The rows of sado lie close to a flat space through zero of 4 dimensions, with a little noise. Each new row is followed by its nearest point in the flat space through zero of 4 dimensions that fits sado best, without centring it.
In the rows, zero is written as 128.
sado, 20 rows:
[[149 108 108 137 108  92 180 145 164 194 153  82  84]
 [118 139  89 115  89 109 159 139 168 166 117 101  87]
 [104 151 108 113 141 149  82 126  90  34 101 173 176]
 [148 122 151 147 128 131 141 130 144 190 137 113 106]
 [104 160 138 117 132 160  86 117 110  90 101 159 148]
 [112 118 146 121 127 130 127 104 148 139 125 125  99]
 [106 136 113 111 133 141  97 119 107  64 112 157 153]
 [147 106 138 141 142 117 140 135 117 131 148 123 138]
 [159 138 120 152 130 126 145 163 121 160 140 115 143]
 [123 154 120 128 121 146 110 133 126 135 112 137 134]
 [120 118 145 123 133 135 120 118 128 122 126 132 122]
 [100 145  96  98 125 138 101 124 108  42 104 159 154]
 [138 132 145 139 122 134 137 130 143 169 129 119 111]
 [154 110 157 154 118 120 169 127 172 233 152  83  76]
 [129 117 142 133 145 133 118 122 115 107 132 135 143]
 [ 94 120 108  93  98 112 142  99 175 130 111 112  74]
 [117 136 123 121 134 136 111 130 120 101 119 143 142]
 [141 139 134 143 133 137 125 141 125 153 128 125 138]
 [121 127 124 123 153 139  98 130  83  43 122 161 181]
 [127 107 125 125 137 110 135 125 125 110 138 124 130]]
New rows and their nearest points:
[169 142  78 157  73 113 174 190 114 188 138 101 107] -> [165 152  75 149 100 106 172 187 141 192 139  94 126]
[119 102 177 112 140 120 151  80 135  96 136 128 133] -> [115  87 162 119 147 121 124  91 129 102 140 131 115]
[137 133 217 127 153 119 120  72 132 178 145 141 115] -> [130 105 206 144 152 151 114  90 137 170 138 129 106]
[142 178 110 157 170 188  83 147 116 130 114 161 175] -> [140 181 136 149 138 172  88 153  93 128 108 158 177]
[127 181 157 189 160 183 106 124 129 164 100 106 163] -> [144 171 165 157 137 176  97 140 114 175 114 144 149]
[105 137  63 131 107 119 142 161  99  99 139 124 160] -> [133 143  69 121 116 110 139 163 113  92 125 129 155]
[115 110 125 105 104  91 186 174 192 166 124 110  62] -> [124 114 100 115  95  94 173 128 176 174 134  89  73]
[134 146 150 122 151 159 111  91 132  65 139 168 154] -> [113 126 151 121 148 147  95 107 105  80 119 156 150]
[109  91 173 105  99 130 125 109 129  87 128 127 114] -> [106 100 148 111 137 123 121  92 135  98 129 134 112]
[104  73 161 120 123  81 157 100 167 102 130 154  62] -> [102  72 146 102 129  99 146  80 158 111 141 113  80]
[151 155 150 171 149 147 106 151 117 145 158 138 178] -> [160 145 151 162 149 151 114 153  96 149 136 138 168]
[173 113  79  97 122 101 144 188 142 116 181  76 122] -> [152 110  75 131 117  83 174 165 128 127 152 100 134]
[163 136 151 164 146 131 155 152 143 189 144  98  39] -> [151 121 152 150 122 124 155 132 155 211 144  98  95]
[126 166 106 105 107 135 119 119 154 191 102 146  81] -> [112 166 118 119  95 145 125 126 163 177 101 121  92]
[131  73 141 130 160  49 140  99 157 123 141  98 115] -> [130  64 140 121 140  88 161 105 141 118 161 106 103]
[148 114 170 156 169 148 136 121 120 168 122 129 102] -> [144 116 178 150 146 142 125 117 128 170 141 124 122]
[ 80 186  64 142 105 154 127 137 155 135  93  84 144] -> [113 183  76 113  89 139 124 151 144 139  94 129 121]
[144  90 147 158 139 127 164 109 119 150 175 101 117] -> [151  86 156 146 146 108 153 124 130 154 161 108 119]
[117 165 209 152 152 126  93 109  97 160 152 145 193] -> [147 137 190 160 162 168  94 123  98 146 132 150 159]
[133 113  91 180  79 127 176 167 136 161 127  72 100] -> [150 132  91 137 104 102 170 161 149 178 140  95 110]
[ 95  95 171 144 123 201  89  40 113 152  99 174  91] -> [ 94 128 205 119 142 174  82  66 142 138 106 152 100]
[164 106 178 162 134 129 119 140 109  97 148 158 186] -> [153 111 160 153 166 135 116 135  87 108 149 142 172]
[126  91 174 152 158 137 120 160 101  86 184  76 125] -> [149  84 158 144 162 114 136 123 105 112 160 127 147]
[169 140 185 155 148 140 142 113  74 175 139 165 141] -> [158 127 182 165 158 153 115 133 106 166 143 134 151]
[137  74 166 153 128 110  93 106 195 157 118 106  93] -> [122  98 171 128 132 125 137  93 156 164 139 113  86]
[115 174 135 146 115 167 130 114 132 181  98 123 124] -> [125 170 140 136 113 161 111 131 142 179 105 131 116]
[173 111  65 125  89 132 141 178 135 144 128 114 139] -> [149 144  75 135 109 107 157 172 128 143 133 110 138]
[122 167 116 149 119 151 161 171 144 184  63 127 160] -> [142 183 106 143 105 149 125 163 133 179 109 125 134]
[126 122 130 140 112 114 160 138 152 184 156 118 103] -> [141 120 129 137 117 115 155 134 151 180 140 102 101]
[139 155 105 144 167  99 126 143  92  81 163 132 185] -> [150 123 107 140 148 118 128 158  86  81 143 139 181]
